Here is a tiny trained network, its code and every weight. The questions are about switching its units off for an input and a class, where a switched-off unit gives its printed mean instead of its output.

import numpy as np


def w(rows, s, z=0):
    codes = np.array(rows[::2]) - 128.0
    scale = np.full(codes.shape[1], s)
    scale[-1] = z or s
    return codes * scale


def f(y):
    return np.maximum(y, 0)


def log_softmax(a):
    a = a - a.max(-1, keepdims=True)
    return a - np.log(np.exp(a).sum(-1, keepdims=True))


def net(x, mask):
    res = np.array(x, float).reshape(1, 7) / 4 @ E
    y = f(res @ A[0][:, :-1].T + A[0][:, -1])
    res = res + np.where(mask, y, B[0][:, -1]) @ B[0][:, :-1]
    return log_softmax(res[-1] @ U[:, :-1].T + U[:, -1])


A, B = {}, {}
E = w([
[129,127,119,136,122,117,126,135,118,124,137],'x0',
[115,112,119,103,148,157,115,252,143,155,141],'x1',
[122,146,145,124,129,136,113,130,127,127,109],'x2',
[138,115,131,126,129,128,135,128,120,132,137],'x3',
[125,187,133,158,74,194,127,118,118,171,183],'x4',
[128,173,183,176,180,109,163,135,157,90,164],'x5',
[149,177,76,140,175,160,171,130,88,142,58],'x6',
],0.013)
A[0] = w([
[96,143,108,150,99,251,70,241,116,192,187,140],'n1',
[87,71,197,57,79,114,30,190,209,171,202,80],'n2',
[173,194,112,149,159,162,204,137,81,172,74,36],'n3',
[158,209,220,239,244,103,170,119,173,60,208,2],'n4',
[111,199,116,195,71,161,141,15,87,131,171,135],'n5',
[79,73,152,59,224,22,113,144,110,121,89,12],'n6',
[87,107,189,132,57,95,49,107,211,101,202,61],'n7',
[123,91,103,116,143,75,118,107,156,58,75,67],'n8',
[148,69,58,49,64,173,29,112,73,181,103,16],'n9',
[103,184,148,193,53,219,120,127,107,190,198,53],'n10',
[166,139,82,105,65,78,100,22,78,135,81,200],'n11',
[111,161,35,42,184,179,168,254,92,162,107,128],'n12',
],0.0062,0.0053)
B[0] = w([
[179,108,130,104,223,135,82,157,202,93,132,254],'n1',
[158,162,154,213,117,142,155,44,55,117,120,228],'n2',
[158,197,95,142,62,129,142,52,33,175,83,186],'n3',
[19,190,148,127,107,161,173,190,163,210,157,228],'n4',
[193,27,131,93,183,138,87,160,195,62,106,228],'n5',
[176,141,51,82,106,46,163,176,186,106,93,189],'n6',
[155,161,86,142,76,132,176,45,48,147,58,210],'n7',
[187,117,127,71,120,95,132,136,166,59,78,171],'n8',
[1,158,155,133,84,142,223,216,129,211,180,208],'n9',
[213,140,55,25,85,54,204,196,162,90,39,218],'n10',
[70,113,189,164,162,181,109,185,152,117,203,229],'n11',
[141,134,156,184,97,181,112,51,98,68,184,252],'n12',
],0.0075,0.0095)
U = w([
[188,126,72,25,129,81,152,166,171,111,82,57],'0',
[2,158,134,140,103,143,180,181,135,188,155,51],'1',
[161,172,106,210,96,129,147,25,48,127,100,69],'2',
[146,85,159,169,192,146,94,125,165,91,162,204],'3',
[127,115,130,147,159,119,107,124,145,137,140,254],'4',
],0.0099,0.0092)

Each question gives the input, the list of numbers given to net, and the class t.
The units are the neurons (one row each of A and B). Each row of codes is followed by its name. A weight is (code - 128) times the scale printed after its matrix; where a second scale follows, it is the last column's (A, B and U).
mask holds one flag per neuron, in row order. A switched-off neuron (its flag False) gives its mean, the last column of its row in B, instead of its output. The means were averaged over made-up inputs and are rounded, as every weight is.
A unit's drop is (log p(t) with every unit on - log p(t) with that unit switched off) / (log p(t) with every unit on - log p(t) with every unit switched off).
The circuit of an input: a set's keep is (log p(t) with only the set's units on - log p(t) with every unit switched off) / (log p(t) with every unit on - log p(t) with every unit switched off). Starting from all 12 units, units are removed one at a time, each time the one whose removal leaves the highest keep (on an exact tie, the one counted first), for as long as the keep stays at least 0.8.
circuit, biggest first: the units of the circuit, biggest drop first
k most important neurons: the k neurons with the biggest drops, biggest first
drop when u is switched off: that unit's drop, to one decimal
input [5,6,-3,-1,-1,-3,2], class 3: most important neuron => [n12]
input [3,-2,6,5,7,7,0], class 0: 2 most important neurons => [n10, n5]
input [8,-6,-1,6,4,6,1], class 4: circuit, biggest first => [n5, n4]
input [6,1,4,8,-5,-8,8], class 1: 4 most important neurons => [n9, n11, n2, n7]
input [3,6,8,5,-1,1,6], class 2: 3 most important neurons => [n3, n12, n5]
input [-1,-6,7,-4,-4,-5,1], class 3: 3 most important neurons => [n11, n10, n4]
input [0,-4,-7,-2,6,-2,6], class 0: 3 most important neurons => [n5, n10, n2]
input [-2,-7,4,-3,-7,2,4], class 0: 2 most important neurons => [n8, n6]
input [-3,7,4,-3,5,3,7], class 2: 2 most important neurons => [n12, n3]
input [-6,-4,-1,7,7,8,1], class 1: 2 most important neurons => [n4, n1]
input [-6,5,-6,-8,-4,-4,5], class 4: 2 most important neurons => [n12, n10]
input [-3,-8,-4,-1,-8,3,-2], class 0: 2 most important neurons => [n6, n8]
input [7,6,1,-8,-2,-7,7], class 1: 2 most important neurons => [n9, n2]
input [6,-8,-7,-6,3,2,-1], class 3: circuit, biggest first => [n5]
input [-4,-8,-4,1,8,5,-5], class 0: 2 most important neurons => [n10, n5]
input [-7,-6,3,0,4,8,-3], class 1: 2 most important neurons => [n4, n1]
input [2,1,3,7,-3,2,-5], class 2: drop when n2 is switched off => 0.2
input [4,3,1,-6,5,-2,-5], class 0: drop when n10 is switched off => 1.0
input [-6,2,-1,2,3,6,2], class 1: drop when n9 is switched off => -0.1
input [2,7,-8,-1,6,-5,6], class 3: circuit, biggest first => [n1]
input [7,-1,7,-6,8,1,5], class 0: drop when n10 is switched off => 0.3
